After every row comes roughly how far along a hidden order it lies, from 0 to 9.
(in the rows, 100 means zero)
[101 106 104  96  95  99 115  94  99  93 102  90 101 101 102  96 105 100
  99 102 112  86 110  94  99  96  95 100 109  98  98  99  94 100  97  96
 104  96  99 106 101  96 102  98  98  94  97 105  93 101  99 106  97 104
 100  99 102  95 115 106 100 101 107  96  99 110  96  98 101 110 101  98
  97 104 101  99 101 107 100  99  98 102  94  97 101 104 101  88 113 100
  95]  4
[107 164  81 119 103 122 115  96  98 101  94  95 102 119  99 102 125 100
 133  77 104  95  98  91 109 112 129  86 126  99  94 101  59  98  88  94
  95 123  86  63  62 112  99 110 105 104 106 105 109 101 102 102  91 106
  59 104 110  94  88  76  91  91 103 108  98  79 101 109  92  88 106  83
  96  87  77  96 107  99  84  97  96 101 114  94 109 111 103 123  29 108
  95]  1
[ 98  54 127  82  94  82  75 115 100 110 111  98 100  89  95 108  87  97
  76 132 108  97 110 110  90  97  69 111  64  99 103  95 123 104  92  94
 112  92 104 118 134 105  98  92  88 104  96  95  92  89 107 111 110  83
 123  97  91 110 140 115 102 103  97  99 107 126  89  83 114 115  98 125
 102 105 123  99  88  83 109  91  93  92  94 109  96  96 105  86 143  94
 106]  7
[ 99  73 113  93  97  89  90 106 100 104 106  99 100  94  97 104  94  99
  87 115 103  98 102 104  95  99  83 106  85  99 102  97 102 101  97  97
 106 100 102 111 118 101 100  96  95 101  98  98  96  95 104 105 105  92
 120  98  95 104 119 106 101 102  98  99 105 107  94  93 107 105 100 111
 101 103 107 100  95  93 105  95  97  96  96 104  97  98 103  92 121  97
 103]  6
[112 128  75 134 103 126 131  88  96  85  86  91 101 124 104 102 134 100
 137  58 111  87  88  81 113 119 142  80 153  98  92 103  41  94  87  88
  91 133  83  59  48 105 103 110 110 104 102 114 102 108 103 100  86 121
  54 101 117  86  88  68  89  88 105 102  97  74 105 115  87  80 111  68
  93  88  66  97 114 110  84 101  91 105 116  88 109 115 106 132  16 112
  91]  0
[102 133  90 104  99 109 119  91 100  96  99  92 101 107 102  94 112 101
 114  90 108  90 108  93 102 100 111  95 121  99  97 101  80 100  99 100
  98  97  95  90  83 102 101 103 102  95 102 104 102 103  97 101  95 105
  81 103 106  94  94  98  98 101 108 101  96  94 102 104  94 100 101  90
  97  98  89  98 105 109  94 101 102 104 103  95 105 106  98 102  87 105
  93]  3
[103 104 105 103  97 100 104 101  98  95 100  95 100 101 101 105 105  98
  97  98 111  89  96  95  99 104  89 101 100  99 100  99  92  99  93  92
 103 114  98  98 104  98 102  97  98 102  97 104  93 100 104 104 100 103
 103  97 103  99 114  99  98  98 101  96 102 107  97  98 102 102 104 102
  98 101 101  99 100 100 102  96  92  99 101  97 100 103 106 101  94 101
  99]  4
[ 94  31 140  67  87  69  90 106 101 101 117  89 100  80  99 102  79  97
  50 142 117  83 127 107  84  78  47 120  59  97 105  93 143 104 100  97
 118  76 112 145 157  91 103  84  84  93  89  96  82  92 101 115 112  84
 159  95  90 107 161 141 108 111 106  89 104 148  85  82 118 134  96 131
 101 118 137 100  86  97 118  92  95  96  77 105  92  94 102  59 200  92
 101]  9
[104 106 108 100  93  99 118  94  97  87 101  85 100 103 103 101 110  98
  94 100 120  76 107  90  96  99  92 100 109  97  99  98  88  98  91  88
 108 110  98 101 108  94 105  95  96  97  93 109  86 101 101 109  98 105
 107  96 105  94 131 108  98 100 108  92 102 116  94  99 103 114 105  98
  95 107 102  99 101 109 104  95  89 101  97  95  99 105 108  92 103 102
  95]  4
[102 102 106 101 102 103  91 106  99 103 100 101 100 102  98 105 103  99
 102 102 101 101  97 101 101 106 101  99  99 100 100  99 102 100  94  97
 101 112  97  92  97 107  99 101  99 104 101  99 101  97 104 102 101  96
 102  99 100 102 106  94 100  97  98 102 103  99  96  97 103  99 102 103
 100  97 101  99  99  93  99  96  97  97 103 102 100 101 103 108  96 100
 103]  4
[ 94  29 138  69  90  70  77 112 101 109 117  96 100  83  97 103  77  97
  58 144 111  92 121 112  85  87  47 118  55  98 105  94 144 105  98  98
 117  79 110 142 152  97 100  86  85  98  93  93  87  89 103 113 114  80
 159  96  87 110 150 133 105 109 101  94 106 141  85  78 118 130  96 134
 102 112 135 100  86  88 116  91  96  93  82 109  92  94 103  61 180  91
 106]  9
[ 95  61 127  74  92  82  85 109 102 113 115  96 102  90  95  99  90  98
  76 140 107  97 123 111  89  89  67 112  69  98 102  95 129 106  96 101
 110  83 105 123 131 107  98  92  88  97  99  92  97  90 103 111 108  80
 139 101  91 109 136 121 104 106 103 101 102 124  87  85 113 121  95 128
 102 106 125  98  89  88 106  92 100  95  89 108  97  97  99  77 155  94
 102]  7
[ 94  62 126  70  88  78 100 101 102 105 115  88 101  88 100  92  88  99
  71 132 113  88 130 106  87  81  63 113  78  97 102  96 126 106 101 102
 112  69 107 133 137  98 101  91  88  91  96  96  92  94  98 114 107  86
 138 100  92 104 142 130 107 111 111  95  99 129  89  86 111 141  94 124
 100 113 126  99  90 100 109  95 102 100  84 104  96  97  97  65 180  96
  97]  7
[103 104 105 102  97  98 104  98  98  93 100  94 100 103 101 103 104  99
  98 102 110  89 100  95 100 105  92 100 103  98 100  98  96  99  94  92
 102 108  98  99 101  98 102  97  99 102  96 104  92 100 103 104 100 103
 103  97 103  98 117  98  98  98 102  96 102 109  97  97 101 104 104  98
  98 102 103 100  99 101 102  98  93  99  99  99  99 102 105  99 100 101
  99]  4
[ 93  26 137  66  89  68  99 101 101  91 112  94  98  74 105  95  72  99
  49 135 111  84 115 105  84  76  44 120  67  99 107  96 157 102 112 101
 119  66 119 156 158  75 105  81  88  89  86 101  77  99  95 106 112  96
 160  92  89 104 147 146 112 115 104  83 104 148  95  88 114 133  95 122
 101 124 137 105  89 110 126 101  99 100  76 102  88  89 101  53 200  90
 101]  9
[ 96  52 126  78  93  84  89 106 101 103 111  95 100  88  99 101  86  98
  72 129 109  93 114 106  89  89  65 113  72  99 104  96 129 103 100  98
 111  86 107 129 135  96 101  90  90  97  93  96  89  94 100 109 108  89
 126  96  93 106 133 123 105 106 102  94 104 131  90  87 113 123  97 117
 101 111 123 100  90  96 112  95  98  96  88 105  93  96 102  75 162  94
 103]  7
